Below is a small trained network, with its code and all its weights. Each question gives an input and a class and asks what happens when units are switched off, that is, made to give their printed mean instead of their output.

import numpy as np


def w(rows, s, z=0):
    codes = np.array(rows[::2]) - 128.0
    scale = np.full(codes.shape[1], s)
    scale[-1] = z or s
    return codes * scale


def f(y):
    return y / 2 * (1 + np.tanh(0.7978845608 * (y + 0.044715 * y**3)))


def log_softmax(a):
    a = a - a.max(-1, keepdims=True)
    return a - np.log(np.exp(a).sum(-1, keepdims=True))


def net(x, mask):
    res = np.array(x, float).reshape(1, 5) / 4 @ E
    y = f(res @ A[0][:, :-1].T + A[0][:, -1])
    res = res + np.where(mask, y, B[0][:, -1]) @ B[0][:, :-1]
    return log_softmax(res[-1] @ U[:, :-1].T + U[:, -1])


A, B = {}, {}
E = w([
[167,64,113,75,197,138,33,63,136,169,99,69],'x0',
[169,199,184,94,144,102,113,168,174,192,190,97],'x1',
[147,81,152,143,120,98,99,158,78,135,149,118],'x2',
[96,141,150,203,155,125,183,110,139,251,184,186],'x3',
[198,151,99,126,155,199,188,129,16,168,169,141],'x4',
],0.012)
A[0] = w([
[180,111,34,130,114,168,148,150,102,173,140,121,3],'N0',
[82,143,79,192,117,156,129,176,146,62,148,197,76],'N1',
[128,134,172,229,115,43,163,190,93,79,135,200,149],'N2',
[144,77,92,176,181,105,74,29,147,165,141,95,4],'N3',
[122,79,226,216,196,98,172,2,140,167,173,197,61],'N4',
[49,92,202,136,125,12,94,97,181,129,60,141,13],'N5',
[31,53,123,140,72,200,129,107,49,155,8,185,106],'N6',
[172,109,81,100,158,50,137,107,125,147,81,91,56],'N7',
],0.0075,0.0022)
B[0] = w([
[72,163,154,167,131,126,65,49,1,105,148,111,176],'N0',
[138,87,78,159,98,85,100,184,120,106,120,153,208],'N1',
[184,164,49,108,192,148,105,122,165,84,127,156,238],'N2',
[136,192,41,97,184,39,71,133,73,92,153,215,214],'N3',
[147,75,160,68,38,99,157,27,171,58,78,59,254],'N4',
[41,187,148,204,145,186,101,97,70,124,126,45,247],'N5',
[148,183,190,100,61,126,97,184,179,244,200,89,241],'N6',
[144,204,158,64,149,49,179,67,164,163,98,171,163],'N7',
],0.0089,0.0099)
U = w([
[126,173,33,131,164,14,106,104,144,104,137,254,29],'0',
[106,170,145,244,168,196,137,73,46,137,98,79,84],'1',
[143,158,191,76,89,102,104,186,204,247,203,117,128],'2',
[180,125,86,148,143,126,128,97,154,135,102,98,254],'3',
[164,73,175,60,70,93,167,81,140,49,42,106,101],'4',
],0.0078,0.0058)

Each question gives the input, the list of numbers given to net, and the class t.
The units are the neurons (one row each of A and B). Each row of codes is followed by its name. A weight is (code - 128) times the scale printed after its matrix; where a second scale follows, it is the last column's (A, B and U).
mask holds one flag per neuron, in row order. A switched-off neuron (its flag False) gives its mean, the last column of its row in B, instead of its output. The means were averaged over made-up inputs and are rounded, as every weight is.
A unit's drop is (log p(t) with every unit on - log p(t) with that unit switched off) / (log p(t) with every unit on - log p(t) with every unit switched off).
The circuit of an input: a set's keep is (log p(t) with only the set's units on - log p(t) with every unit switched off) / (log p(t) with every unit on - log p(t) with every unit switched off). Starting from all 8 units, units are removed one at a time, each time the one whose removal leaves the highest keep (on an exact tie, the one counted first), for as long as the keep stays at least 0.8.
circuit, biggest first: the units of the circuit, biggest drop first
k most important neurons: the k neurons with the biggest drops, biggest first
drop when u is switched off: that unit's drop, to one decimal
input [-1,-2,-2,6,4], class 4: circuit, biggest first	N4
input [7,6,6,6,-7], class 0: 3 most important neurons	N3, N6, N7
input [-3,5,7,4,6], class 3: 4 most important neurons	N5, N6, N2, N4
input [-5,3,1,7,0], class 4: 2 most important neurons	N4, N3
input [-8,-2,-6,7,4], class 0: 2 most important neurons	N2, N1
input [-1,4,3,-3,8], class 1: 2 most important neurons	N0, N6
input [-2,-4,-8,-7,-5], class 3: 3 most important neurons	N4, N5, N6
input [2,-2,-1,8,-6], class 4: 2 most important neurons	N4, N0
input [8,8,-2,1,5], class 0: circuit, biggest first	N3, N6
input [-8,-2,-1,7,3], class 0: 3 most important neurons	N2, N1, N5
input [-6,-3,3,8,-1], class 4: 2 most important neurons	N4, N3
input [-2,6,4,8,2], class 4: circuit, biggest first	N4, N6
input [-8,2,-2,6,-6], class 0: 3 most important neurons	N2, N1, N6
input [-8,3,7,0,-1], class 0: circuit, biggest first	N2
input [-7,0,1,7,3], class 0: 3 most important neurons	N2, N1, N5
input [2,4,-2,5,-4], class 4: circuit, biggest first	N4, N6
input [-5,-6,-2,0,-6], class 1: 2 most important neurons	N5, N3
input [5,-7,-3,0,-5], class 2: 3 most important neurons	N6, N2, N0
input [-8,5,1,7,-5], class 0: 2 most important neurons	N2, N6
input [3,-2,6,8,7], class 4: 2 most important neurons	N4, N5
input [-2,-2,-7,8,5], class 4: circuit, biggest first	N4
input [0,-6,6,3,-1], class 2: drop when N6 is switched off	1.1
input [-5,-7,4,6,-6], class 2: drop when N3 is switched off	0.2
input [-4,3,5,-1,-8], class 1: drop when N5 is switched off	0.7
input [0,-8,4,-5,-7], class 2: drop when N0 is switched off	0.1
